Below are the code and all the weights of a small trained network. Each question names an input and a class and asks about switching units off, where a switched-off unit gives its printed mean instead of its output.

import numpy as np


def w(rows, s, z=0):
    codes = np.array(rows[::2]) - 128.0
    scale = np.full(codes.shape[1], s)
    scale[-1] = z or s
    return codes * scale


def f(y):
    return y / 2 * (1 + np.tanh(0.7978845608 * (y + 0.044715 * y**3)))


def log_softmax(a):
    a = a - a.max(-1, keepdims=True)
    return a - np.log(np.exp(a).sum(-1, keepdims=True))


def net(x, mask):
    res = np.array(x, float).reshape(1, 6) / 4 @ E
    y = f(res @ A[0][:, :-1].T + A[0][:, -1])
    res = res + np.where(mask, y, B[0][:, -1]) @ B[0][:, :-1]
    return log_softmax(res[-1] @ U[:, :-1].T + U[:, -1])


A, B = {}, {}
E = w([
[125,131,128,126],'x0',
[125,131,128,126],'x1',
[93,85,117,232],'x2',
[128,127,128,128],'x3',
[80,23,165,68],'x4',
[117,163,254,162],'x5',
],0.0093)
A[0] = w([
[115,112,118,181,100],'neuron 0',
[208,181,79,173,104],'neuron 1',
[108,115,201,168,137],'neuron 2',
[72,63,123,181,140],'neuron 3',
[72,129,137,122,95],'neuron 4',
[80,83,139,103,100],'neuron 5',
[156,97,58,143,183],'neuron 6',
[205,190,124,20,139],'neuron 7',
[123,158,190,135,81],'neuron 8',
[121,250,137,192,171],'neuron 9',
[182,85,207,143,136],'neuron 10',
[34,116,22,135,138],'neuron 11',
[81,116,114,207,102],'neuron 12',
[53,174,155,131,94],'neuron 13',
[114,76,85,105,173],'neuron 14',
[170,170,118,134,224],'neuron 15',
[195,150,116,184,140],'neuron 16',
[106,63,151,96,108],'neuron 17',
[68,122,108,175,72],'neuron 18',
[48,112,138,113,79],'neuron 19',
[176,94,56,93,75],'neuron 20',
[221,121,171,57,88],'neuron 21',
[197,144,138,55,196],'neuron 22',
[151,193,123,143,74],'neuron 23',
[188,137,148,81,89],'neuron 24',
[145,147,188,132,71],'neuron 25',
[58,143,113,122,255],'neuron 26',
[178,43,154,108,89],'neuron 27',
[132,127,180,143,104],'neuron 28',
[48,116,106,179,82],'neuron 29',
[90,100,62,113,160],'neuron 30',
[136,112,112,205,143],'neuron 31',
[110,154,202,147,91],'neuron 32',
[77,150,148,144,60],'neuron 33',
],0.011,0.0065)
B[0] = w([
[81,64,79,112,147],'neuron 0',
[81,179,152,1,211],'neuron 1',
[174,154,146,172,186],'neuron 2',
[79,90,130,100,191],'neuron 3',
[101,202,129,102,126],'neuron 4',
[154,158,87,37,156],'neuron 5',
[165,156,179,178,200],'neuron 6',
[95,74,110,192,238],'neuron 7',
[188,166,48,151,153],'neuron 8',
[123,89,143,64,254],'neuron 9',
[167,154,148,149,169],'neuron 10',
[193,126,137,177,199],'neuron 11',
[85,80,97,168,174],'neuron 12',
[161,136,85,181,137],'neuron 13',
[167,141,160,122,185],'neuron 14',
[122,106,173,87,214],'neuron 15',
[92,167,155,52,187],'neuron 16',
[112,235,124,4,169],'neuron 17',
[61,87,42,196,142],'neuron 18',
[93,170,92,94,139],'neuron 19',
[209,170,104,168,173],'neuron 20',
[45,45,73,179,167],'neuron 21',
[75,27,132,211,213],'neuron 22',
[90,148,90,76,160],'neuron 23',
[49,101,84,202,148],'neuron 24',
[164,174,40,183,144],'neuron 25',
[146,90,231,93,202],'neuron 26',
[113,203,47,32,151],'neuron 27',
[165,169,117,139,146],'neuron 28',
[89,116,66,132,155],'neuron 29',
[207,142,160,159,183],'neuron 30',
[84,64,120,105,179],'neuron 31',
[177,182,67,202,169],'neuron 32',
[137,151,69,157,124],'neuron 33',
],0.0065,0.0088)
U = w([
[58,75,2,154,41],'0',
[110,195,29,20,52],'1',
[227,189,39,183,7],'2',
[141,97,168,122,254],'3',
[141,104,160,117,232],'4',
],0.013,0.0038)

Each question gives the input, the list of numbers given to net, and the class t.
The units are the neurons (one row each of A and B). Each row of codes is followed by its name. A weight is (code - 128) times the scale printed after its matrix; where a second scale follows, it is the last column's (A, B and U).
mask holds one flag per neuron, in row order. A switched-off neuron (its flag False) gives its mean, the last column of its row in B, instead of its output. The means were averaged over made-up inputs and are rounded, as every weight is.
A unit's drop is (log p(t) with every unit on - log p(t) with that unit switched off) / (log p(t) with every unit on - log p(t) with every unit switched off).
The circuit of an input: a set's keep is (log p(t) with only the set's units on - log p(t) with every unit switched off) / (log p(t) with every unit on - log p(t) with every unit switched off). Starting from the 12 units with the biggest drops (on a tie, the unit counted first), units are removed one at a time, each time the one whose removal leaves the highest keep (on an exact tie, the one counted first), for as long as the keep stays at least 0.8.
units of the circuit, in order: the units of the circuit, biggest drop first
top k neurons: the k neurons with the biggest drops, biggest first
drop of u: that unit's drop, to one decimal
input [-3,-4,4,-5,-3,5], class 2: units of the circuit, in order => neuron 32
input [0,7,6,-5,7,-4], class 1: units of the circuit, in order => neuron 17; neuron 22
input [-3,3,-6,6,-5,-6], class 0: top 2 neurons => neuron 7; neuron 22
input [-6,-3,-5,-5,3,-7], class 2: units of the circuit, in order => neuron 20; neuron 30; neuron 1
input [8,-8,6,-1,-2,-5], class 4: units of the circuit, in order => neuron 6; neuron 7; neuron 32
input [-7,-1,8,3,-8,0], class 0: top 3 neurons => neuron 12; neuron 18; neuron 31
input [-7,3,-5,2,-4,-2], class 0: units of the circuit, in order => neuron 7; neuron 22
input [-8,-3,-7,2,6,-8], class 2: top 2 neurons => neuron 20; neuron 30
input [-5,-8,0,5,-6,-5], class 4: top 3 neurons => neuron 6; neuron 17; neuron 27
input [-4,-4,-6,1,-2,-5], class 0: top 4 neurons => neuron 7; neuron 22; neuron 21; neuron 24
input [0,8,8,-8,-3,5], class 0: drop of neuron 19 => 0.0
input [4,-1,0,7,4,-7], class 2: drop of neuron 20 => 0.1
input [2,-4,2,-4,-1,-7], class 2: drop of neuron 20 => 0.1
input [-1,-5,2,5,5,-5], class 1: units of the circuit, in order => neuron 17
